Below is a small trained network, with its code and all its weights. Each question gives an input and a target symbol and asks what happens when units are switched off, that is, made to give their printed mean instead of their output.

import numpy as np


def w(rows, s, z=0):
    codes = np.array(rows[::2]) - 128.0
    scale = np.full(codes.shape[1], s)
    scale[-1] = z or s
    return codes * scale


def norm(h):
    return h / np.sqrt((h * h).mean(-1, keepdims=True) + 1e-5)


def f(y):
    return np.maximum(y, 0)


def softmax(a):
    e = np.exp(a - a.max(-1, keepdims=True))
    return e / e.sum(-1, keepdims=True)


def log_softmax(a):
    a = a - a.max(-1, keepdims=True)
    return a - np.log(np.exp(a).sum(-1, keepdims=True))


def net(x, mask):
    ids = ['αβγδζλμξπψω'.index(c) for c in x.split()]
    T = len(ids)
    res = E[ids] + P[:T]
    u = 0
    for l in range(2):
        r = norm(res)
        for j in range(3):
            rows = slice(2 * j, 2 * j + 2)
            q, k, v = (r @ M[l][rows].T for M in (Q, K, V))
            z = softmax(np.where(np.tri(T) > 0, q @ k.T / 2**0.5, -1e9)) @ v
            o = O[l][rows]
            res = res + np.where(mask[u + j], z, o[:, -1]) @ o[:, :-1]
        u += 3
        y = f(norm(res) @ A[l][:, :-1].T + A[l][:, -1])
        res = res + np.where(mask[u : u + 12], y, B[l][:, -1]) @ B[l][:, :-1]
        u += 12
    return log_softmax(norm(res)[-1] @ U[:, :-1].T + U[:, -1])


Q, K, V, O, A, B = {}, {}, {}, {}, {}, {}
E = w([
[77,181,127,135,103,107],'α',
[88,114,154,57,182,162],'β',
[206,83,149,147,170,152],'γ',
[192,128,113,101,97,253],'δ',
[42,75,168,90,172,134],'ζ',
[109,182,109,91,133,137],'λ',
[57,152,137,175,80,129],'μ',
[45,73,137,118,119,143],'ξ',
[101,134,145,75,116,172],'π',
[110,153,78,195,53,247],'ψ',
[75,232,47,146,96,146],'ω',
],0.018)
P = w([
[114,1,112,140,81,69],'0',
[48,162,148,62,61,97],'1',
[33,144,134,55,132,116],'2',
[143,147,89,175,156,162],'3',
[141,158,105,136,129,148],'4',
[131,129,116,124,131,190],'5',
[124,141,100,120,121,173],'6',
],0.0086)
Q[0] = w([
[146,112,173,121,126,97],'L0H0',
[177,94,165,101,152,107],'L0H0',
[165,98,208,140,75,27],'L0H1',
[97,122,153,75,83,1],'L0H1',
[115,188,122,150,29,112],'L0H2',
[107,58,84,129,209,183],'L0H2',
],0.0081)
K[0] = w([
[25,159,82,191,131,62],'L0H0',
[123,143,117,142,92,230],'L0H0',
[191,237,173,192,98,224],'L0H1',
[126,163,254,56,165,196],'L0H1',
[104,98,72,161,83,66],'L0H2',
[231,124,87,211,122,99],'L0H2',
],0.0063)
V[0] = w([
[239,125,180,60,142,49],'L0H0',
[1,141,172,48,84,159],'L0H0',
[205,119,148,149,138,156],'L0H1',
[190,109,83,90,102,84],'L0H1',
[115,104,64,123,123,240],'L0H2',
[146,105,97,103,128,48],'L0H2',
],0.007)
O[0] = w([
[130,91,149,85,95,128,3],'L0H0',
[182,147,159,163,86,44,231],'L0H0',
[129,84,84,156,174,159,43],'L0H1',
[12,97,117,236,109,83,86],'L0H1',
[102,126,180,88,139,72,250],'L0H2',
[37,46,67,2,116,110,67],'L0H2',
],0.0072,0.005)
A[0] = w([
[165,96,128,70,120,176,252],'L0N0',
[208,128,102,83,79,200,178],'L0N1',
[106,55,126,254,114,40,205],'L0N2',
[97,104,145,217,54,142,101],'L0N3',
[106,174,38,116,80,153,88],'L0N4',
[115,149,172,159,137,139,62],'L0N5',
[121,197,150,92,127,90,216],'L0N6',
[203,83,122,143,148,112,109],'L0N7',
[125,158,141,160,67,81,116],'L0N8',
[54,142,96,117,123,192,123],'L0N9',
[70,156,117,89,72,163,152],'L0N10',
[108,89,210,124,137,104,187],'L0N11',
],0.009,0.0028)
B[0] = w([
[65,199,140,186,162,3,193],'L0N0',
[27,83,113,156,157,93,229],'L0N1',
[234,179,131,110,141,200,204],'L0N2',
[114,136,82,24,160,98,253],'L0N3',
[192,44,198,57,126,102,236],'L0N4',
[20,165,66,127,60,66,165],'L0N5',
[114,67,93,239,89,230,238],'L0N6',
[46,119,189,107,234,117,174],'L0N7',
[100,92,131,102,178,158,228],'L0N8',
[137,101,198,240,215,37,220],'L0N9',
[97,84,194,167,244,121,252],'L0N10',
[176,203,66,190,109,199,192],'L0N11',
],0.0055,0.0056)
Q[1] = w([
[116,97,121,2,116,133],'L1H0',
[195,151,32,114,39,174],'L1H0',
[192,173,122,98,112,228],'L1H1',
[221,95,21,97,56,48],'L1H1',
[53,98,204,98,147,78],'L1H2',
[101,150,87,103,92,144],'L1H2',
],0.009)
K[1] = w([
[97,146,69,214,137,226],'L1H0',
[84,225,183,149,143,190],'L1H0',
[37,216,141,185,85,168],'L1H1',
[2,153,129,25,102,162],'L1H1',
[150,31,137,119,210,134],'L1H2',
[105,111,109,193,163,226],'L1H2',
],0.009)
V[1] = w([
[110,163,81,172,34,153],'L1H0',
[178,193,103,154,160,146],'L1H0',
[171,251,137,124,106,144],'L1H1',
[171,110,236,85,112,117],'L1H1',
[96,145,135,89,43,58],'L1H2',
[176,64,115,158,112,170],'L1H2',
],0.011)
O[1] = w([
[246,115,79,214,122,173,102],'L1H0',
[124,109,101,111,133,35,96],'L1H0',
[167,140,27,183,75,93,190],'L1H1',
[220,84,192,144,26,149,82],'L1H1',
[74,118,85,119,95,156,3],'L1H2',
[160,213,186,149,180,140,114],'L1H2',
],0.012,0.0044)
A[1] = w([
[146,150,131,204,108,119,127],'L1N0',
[106,113,75,85,154,50,208],'L1N1',
[152,53,77,140,79,78,255],'L1N2',
[76,107,230,99,178,205,107],'L1N3',
[96,96,142,209,177,64,150],'L1N4',
[177,246,79,163,158,117,14],'L1N5',
[236,81,119,158,172,114,45],'L1N6',
[148,95,123,153,94,153,151],'L1N7',
[176,23,85,193,143,48,57],'L1N8',
[91,120,254,138,114,213,152],'L1N9',
[130,188,224,130,181,91,149],'L1N10',
[171,184,69,196,140,79,17],'L1N11',
],0.0089,0.0035)
B[1] = w([
[46,208,190,91,183,61,209],'L1N0',
[90,41,69,255,176,154,199],'L1N1',
[101,29,181,65,191,169,204],'L1N2',
[166,126,98,86,86,56,248],'L1N3',
[194,111,148,114,85,85,237],'L1N4',
[105,171,207,140,94,154,205],'L1N5',
[77,81,140,126,95,59,180],'L1N6',
[108,123,128,172,157,120,174],'L1N7',
[97,167,132,25,95,127,195],'L1N8',
[164,139,39,81,180,128,254],'L1N9',
[196,109,78,169,144,105,252],'L1N10',
[67,197,187,58,39,182,221],'L1N11',
],0.0081,0.0069)
U = w([
[175,103,160,179,60,153,100],'α',
[117,135,68,45,116,173,107],'β',
[72,167,181,74,218,179,112],'γ',
[154,140,36,140,97,96,165],'δ',
[198,211,105,70,111,159,84],'ζ',
[128,103,109,169,144,202,253],'λ',
[132,77,170,119,140,104,207],'μ',
[136,252,137,183,178,106,126],'ξ',
[163,148,202,94,66,155,111],'π',
[63,113,56,212,192,87,120],'ψ',
[72,105,178,49,47,119,96],'ω',
],0.014,0.0033)

Each question gives the input, a string of symbols that net reads in full, and the target symbol t.
The units are the heads (2 rows each of Q, K, V and O) and the neurons (one row each of A and B). Each row of codes is followed by its name. A weight is (code - 128) times the scale printed after its matrix; where a second scale follows, it is the last column's (O, A, B and U).
mask holds one flag per unit, layer by layer, with each layer's heads first. A switched-off unit (its flag False) gives its mean, the last column of its rows in O or B, instead of its output. The means were averaged over made-up inputs and are rounded, as every weight is.
A unit's drop is (log p(t) with every unit on - log p(t) with that unit switched off) / (log p(t) with every unit on - log p(t) with every unit switched off).
The circuit of an input: a set's keep is (log p(t) with only the set's units on - log p(t) with every unit switched off) / (log p(t) with every unit on - log p(t) with every unit switched off). Starting from the 12 units with the biggest drops (on a tie, the unit counted first), units are removed one at a time, each time the one whose removal leaves the highest keep (on an exact tie, the one counted first), for as long as the keep stays at least 0.8.
units of the circuit, in order: the units of the circuit, biggest drop first
most important unit: the unit with the biggest drop
k most important neurons: the k neurons with the biggest drops, biggest first
heads that matter: for each layer, one digit per head in row order, 1 if its drop is at least 0.15 and else 0, layers parted by /
input ξ γ δ ξ, target ξ: units of the circuit, in order -> [L0N11, L0N2, L1H2]
input ω ω π ζ γ, target ω: units of the circuit, in order -> [L1N8, L1H2]
input π γ ψ ψ ψ δ ψ, target α: heads that matter -> 101 / 110
input μ μ ζ, target δ: heads that matter -> 100 / 110
input γ ψ ψ μ, target γ: units of the circuit, in order -> [L0H0, L1H1]
input μ β β δ γ δ, target μ: most important unit -> L0N1
input ξ ψ ψ, target ζ: 4 most important neurons -> [L1N9, L0N11, L0N2, L0N1]
input ψ ψ ω γ α, target ψ: units of the circuit, in order -> [L1H0, L1N1]
input γ ω μ β ψ, target γ: heads that matter -> 100 / 010
input α ψ μ γ λ ω ψ, target α: units of the circuit, in order -> [L0H1, L0N9, L1H1, L0N2]
input α β ω, target λ: heads that matter -> 111 / 101
input π π ψ β β ψ γ, target π: heads that matter -> 101 / 010
input δ ψ ω, target γ: heads that matter -> 010 / 110
input γ γ ψ λ γ μ α, target γ: units of the circuit, in order -> [L0H0]
input ζ ζ β, target π: heads that matter -> 100 / 010
input δ α ψ γ ω ψ, target δ: 3 most important neurons -> [L1N9, L1N3, L0N6]
input μ ζ ω, target δ: heads that matter -> 100 / 111
input δ δ ψ μ ξ γ δ, target δ: 2 most important neurons -> [L0N3, L0N1]
input μ γ δ, target μ: heads that matter -> 001 / 010
input β ξ α γ, target β: most important unit -> L0H2
input α γ γ ξ γ, target α: heads that matter -> 111 / 110
input ψ ζ μ γ ψ ψ, target ψ: 2 most important neurons -> [L0N11, L0N9]
input ξ λ ω, target ζ: 2 most important neurons -> [L0N11, L0N2]
input ξ μ α, target ζ: heads that matter -> 101 / 010
input ω γ ω, target ω: heads that matter -> 110 / 010
input ξ ψ μ, target ζ: heads that matter -> 101 / 010
input λ ψ γ, target λ: most important unit -> L0H2
input ψ γ π ψ ψ ω, target ψ: 2 most important neurons -> [L0N2, L1N1]
